Here is a tiny trained network, its code and every weight. The questions are about switching its units off for an input and a target symbol, where a switched-off unit gives its printed mean instead of its output.

import numpy as np


def w(rows, s, z=0):
    codes = np.array(rows[::2]) - 128.0
    scale = np.full(codes.shape[1], s)
    scale[-1] = z or s
    return codes * scale


def norm(h):
    return h / np.sqrt((h * h).mean(-1, keepdims=True) + 1e-5)


def f(y):
    return np.maximum(y, 0)


def softmax(a):
    e = np.exp(a - a.max(-1, keepdims=True))
    return e / e.sum(-1, keepdims=True)


def log_softmax(a):
    a = a - a.max(-1, keepdims=True)
    return a - np.log(np.exp(a).sum(-1, keepdims=True))


def net(x, mask):
    ids = ['ΓΠΣαεθλψ'.index(c) for c in x.split()]
    T = len(ids)
    res = E[ids] + P[:T]
    u = 0
    for l in range(2):
        r = norm(res)
        for j in range(3):
            rows = slice(3 * j, 3 * j + 3)
            q, k, v = (r @ M[l][rows].T for M in (Q, K, V))
            z = softmax(np.where(np.tri(T) > 0, q @ k.T / 3**0.5, -1e9)) @ v
            o = O[l][rows]
            res = res + np.where(mask[u + j], z, o[:, -1]) @ o[:, :-1]
        u += 3
        y = f(norm(res) @ A[l][:, :-1].T + A[l][:, -1])
        res = res + np.where(mask[u : u + 4], y, B[l][:, -1]) @ B[l][:, :-1]
        u += 4
    return log_softmax(norm(res)[-1] @ U[:, :-1].T + U[:, -1])


Q, K, V, O, A, B = {}, {}, {}, {}, {}, {}
E = w([
[192,124,248,142,170,166],'Γ',
[182,145,113,29,36,92],'Π',
[154,229,116,149,135,181],'Σ',
[77,102,176,2,96,194],'α',
[150,220,214,111,62,188],'ε',
[126,99,220,54,65,171],'θ',
[181,156,199,73,175,163],'λ',
[96,149,115,31,166,197],'ψ',
],0.0062)
P = w([
[184,139,149,102,106,198],'0',
[103,114,129,134,156,142],'1',
[65,201,245,45,140,81],'2',
[137,136,106,152,97,99],'3',
[157,114,146,53,84,183],'4',
[119,104,116,155,122,114],'5',
[68,160,199,25,91,66],'6',
[87,84,108,156,170,130],'7',
[148,154,224,11,72,150],'8',
[106,120,100,167,142,133],'9',
[185,124,120,39,91,230],'10',
[102,93,110,170,156,125],'11',
],0.013)
Q[0] = w([
[110,157,100,175,147,125],'L0H0',
[163,107,107,199,113,80],'L0H0',
[172,51,117,104,112,174],'L0H0',
[178,44,34,141,90,250],'L0H1',
[205,137,133,134,187,208],'L0H1',
[134,137,33,184,149,73],'L0H1',
[187,100,95,136,112,225],'L0H2',
[113,154,149,198,84,158],'L0H2',
[184,108,172,118,101,108],'L0H2',
],0.018)
K[0] = w([
[120,165,91,142,142,161],'L0H0',
[140,141,73,134,83,151],'L0H0',
[109,71,101,103,127,94],'L0H0',
[2,78,67,148,184,167],'L0H1',
[129,110,137,165,206,175],'L0H1',
[133,216,40,126,131,134],'L0H1',
[89,144,149,136,148,59],'L0H2',
[77,169,135,194,102,141],'L0H2',
[155,104,187,129,104,113],'L0H2',
],0.021)
V[0] = w([
[109,79,138,133,154,32],'L0H0',
[89,76,180,138,125,153],'L0H0',
[107,213,167,151,104,212],'L0H0',
[245,119,124,103,252,47],'L0H1',
[143,156,190,109,54,168],'L0H1',
[134,56,204,213,124,117],'L0H1',
[167,78,125,66,174,55],'L0H2',
[234,100,76,134,209,72],'L0H2',
[130,43,56,153,145,159],'L0H2',
],0.011)
O[0] = w([
[147,94,86,140,98,209,93],'L0H0',
[100,81,109,100,158,160,192],'L0H0',
[66,124,188,100,126,81,194],'L0H0',
[176,161,118,76,146,2,186],'L0H1',
[105,180,134,136,52,150,186],'L0H1',
[43,116,65,144,90,84,231],'L0H1',
[149,123,72,117,191,150,124],'L0H2',
[127,219,130,138,201,160,48],'L0H2',
[115,93,192,124,190,179,1],'L0H2',
],0.0096,0.0078)
A[0] = w([
[177,156,115,139,192,31,1],'L0N0',
[85,63,122,205,136,49,133],'L0N1',
[145,90,133,99,80,93,119],'L0N2',
[122,134,149,255,176,62,168],'L0N3',
],0.02,0.0032)
B[0] = w([
[196,2,85,142,171,31,205],'L0N0',
[79,119,13,208,187,49,228],'L0N1',
[126,217,122,135,152,131,246],'L0N2',
[146,168,178,105,254,251,173],'L0N3',
],0.014,0.012)
Q[1] = w([
[197,143,80,130,57,152],'L1H0',
[131,25,65,107,124,92],'L1H0',
[157,185,72,93,166,175],'L1H0',
[70,200,193,220,137,120],'L1H1',
[204,56,242,132,90,69],'L1H1',
[176,192,153,23,105,103],'L1H1',
[109,137,165,165,249,139],'L1H2',
[51,86,187,106,118,81],'L1H2',
[63,173,206,77,112,148],'L1H2',
],0.017)
K[1] = w([
[131,104,121,230,166,183],'L1H0',
[87,89,80,57,196,163],'L1H0',
[189,65,59,163,114,98],'L1H0',
[115,201,144,80,58,188],'L1H1',
[232,94,248,132,160,158],'L1H1',
[180,149,164,212,90,21],'L1H1',
[120,193,154,23,85,103],'L1H2',
[188,145,162,175,63,80],'L1H2',
[148,143,209,203,89,140],'L1H2',
],0.017)
V[1] = w([
[36,101,163,115,140,61],'L1H0',
[114,174,106,1,162,126],'L1H0',
[141,215,117,189,163,151],'L1H0',
[219,111,116,69,138,110],'L1H1',
[103,80,115,238,48,74],'L1H1',
[191,174,179,195,215,133],'L1H1',
[160,184,114,211,146,65],'L1H2',
[132,200,179,159,121,157],'L1H2',
[148,131,216,227,214,147],'L1H2',
],0.015)
O[1] = w([
[57,9,189,124,160,84,212],'L1H0',
[147,119,79,67,111,41,205],'L1H0',
[85,137,86,81,78,202,164],'L1H0',
[183,159,135,92,136,52,80],'L1H1',
[132,131,254,222,60,193,202],'L1H1',
[138,145,80,206,206,80,63],'L1H1',
[123,226,177,193,45,93,255],'L1H2',
[145,122,87,228,117,192,128],'L1H2',
[42,170,204,244,190,119,52],'L1H2',
],0.0092,0.007)
A[1] = w([
[73,165,183,14,252,190,4],'L1N0',
[153,40,130,4,149,175,134],'L1N1',
[150,206,163,177,129,188,162],'L1N2',
[193,147,212,71,133,99,130],'L1N3',
],0.023,0.0029)
B[1] = w([
[196,227,252,156,107,194,209],'L1N0',
[80,109,60,93,208,80,231],'L1N1',
[149,85,68,139,170,116,255],'L1N2',
[154,58,124,128,150,148,216],'L1N3',
],0.027,0.0063)
U = w([
[92,206,122,113,50,76,143],'Γ',
[197,184,31,106,87,172,143],'Π',
[101,147,120,254,184,120,99],'Σ',
[109,197,133,56,206,145,40],'α',
[139,63,140,185,55,185,152],'ε',
[82,86,103,51,114,188,31],'θ',
[201,76,166,107,116,83,184],'λ',
[165,193,190,173,144,162,253],'ψ',
],0.0096,0.0027)

Each question gives the input, a string of symbols that net reads in full, and the target symbol t.
The units are the heads (3 rows each of Q, K, V and O) and the neurons (one row each of A and B). Each row of codes is followed by its name. A weight is (code - 128) times the scale printed after its matrix; where a second scale follows, it is the last column's (O, A, B and U).
mask holds one flag per unit, layer by layer, with each layer's heads first. A switched-off unit (its flag False) gives its mean, the last column of its rows in O or B, instead of its output. The means were averaged over made-up inputs and are rounded, as every weight is.
A unit's drop is (log p(t) with every unit on - log p(t) with that unit switched off) / (log p(t) with every unit on - log p(t) with every unit switched off).
The circuit of an input: a set's keep is (log p(t) with only the set's units on - log p(t) with every unit switched off) / (log p(t) with every unit on - log p(t) with every unit switched off). Starting from the 12 units with the biggest drops (on a tie, the unit counted first), units are removed one at a time, each time the one whose removal leaves the highest keep (on an exact tie, the one counted first), for as long as the keep stays at least 0.8.
units of the circuit, in order: the units of the circuit, biggest drop first
unit that matters most: the unit with the biggest drop
top k neurons: the k neurons with the biggest drops, biggest first
top k neurons in layer l: the k neurons of layer l with the biggest drops, biggest first
heads that matter: for each layer, one digit per head in row order, 1 if its drop is at least 0.15 and else 0, layers parted by /
input Γ λ Π Σ ψ θ ψ, target Σ: units of the circuit, in order : [L1H2; L0H1; L0N1; L1N2]
input Γ Γ Γ α Γ Σ Π, target α: heads that matter : 110 / 101
input Γ λ α λ Γ Γ Σ Σ θ Γ Γ, target Σ: units of the circuit, in order : [L1H2; L0N3; L1N2; L0N0]
input Γ ψ ε Σ λ α, target θ: units of the circuit, in order : [L0H1; L0N1; L0N2; L1N1]
input Π Γ Γ Π Σ Γ Γ Γ λ ε, target Γ: heads that matter : 001 / 000
input Σ Γ λ θ Γ ε, target Γ: heads that matter : 101 / 000
input Γ Γ ε Γ α Π Γ Γ Γ Γ λ ψ, target α: unit that matters most : L0H2
input λ ψ λ Γ ψ α Γ λ Γ Γ ε, target λ: heads that matter : 010 / 001
input ψ λ Γ, target ψ: units of the circuit, in order : [L0H1; L0N1; L1N0]
input Γ α ψ Γ Γ θ, target ε: units of the circuit, in order : [L0H1; L1H1]
input Γ θ α ψ Π, target θ: units of the circuit, in order : [L0H1; L1H2; L0H0]
input Σ θ θ ψ, target α: top 3 neurons in layer 0 : [L0N1; L0N2; L0N0]
input α Π Γ Γ α, target Π: heads that matter : 110 / 100
input Γ θ λ Γ Γ, target θ: heads that matter : 110 / 011
input λ ε λ Γ θ ψ α, target Γ: units of the circuit, in order : [L0N0; L1N1]
input ε Σ Σ Γ Γ Π Γ Γ ε, target Π: top 3 neurons : [L1N2; L0N0; L0N1]
input α Γ Γ, target α: top 2 neurons : [L0N1; L1N1]
input ψ Γ λ ε Γ ψ λ Π, target Π: units of the circuit, in order : [L0H0]
input Γ α ε α α Π λ, target α: heads that matter : 010 / 101
input Π Γ Γ Γ Π Γ Π α Γ θ, target ε: heads that matter : 010 / 010
input α Γ ε Γ Π Γ Γ θ Γ Σ λ, target θ: units of the circuit, in order : [L0H1; L1H2; L1H1]
input Π Π λ Π λ λ θ θ ε Γ λ Σ, target ψ: top neuron : [L0N3]
input Γ Γ ψ λ, target λ: heads that matter : 010 / 000
input ε Γ Γ ε ε ψ Γ, target ε: heads that matter : 010 / 000
input ψ Π ψ, target ψ: top 3 neurons : [L1N0; L0N1; L0N0]
input Γ Σ θ Γ Γ ε Γ Γ Π α ψ, target Γ: heads that matter : 011 / 001
input Γ Γ Γ α Γ λ ε Γ λ α λ, target Γ: heads that matter : 010 / 000
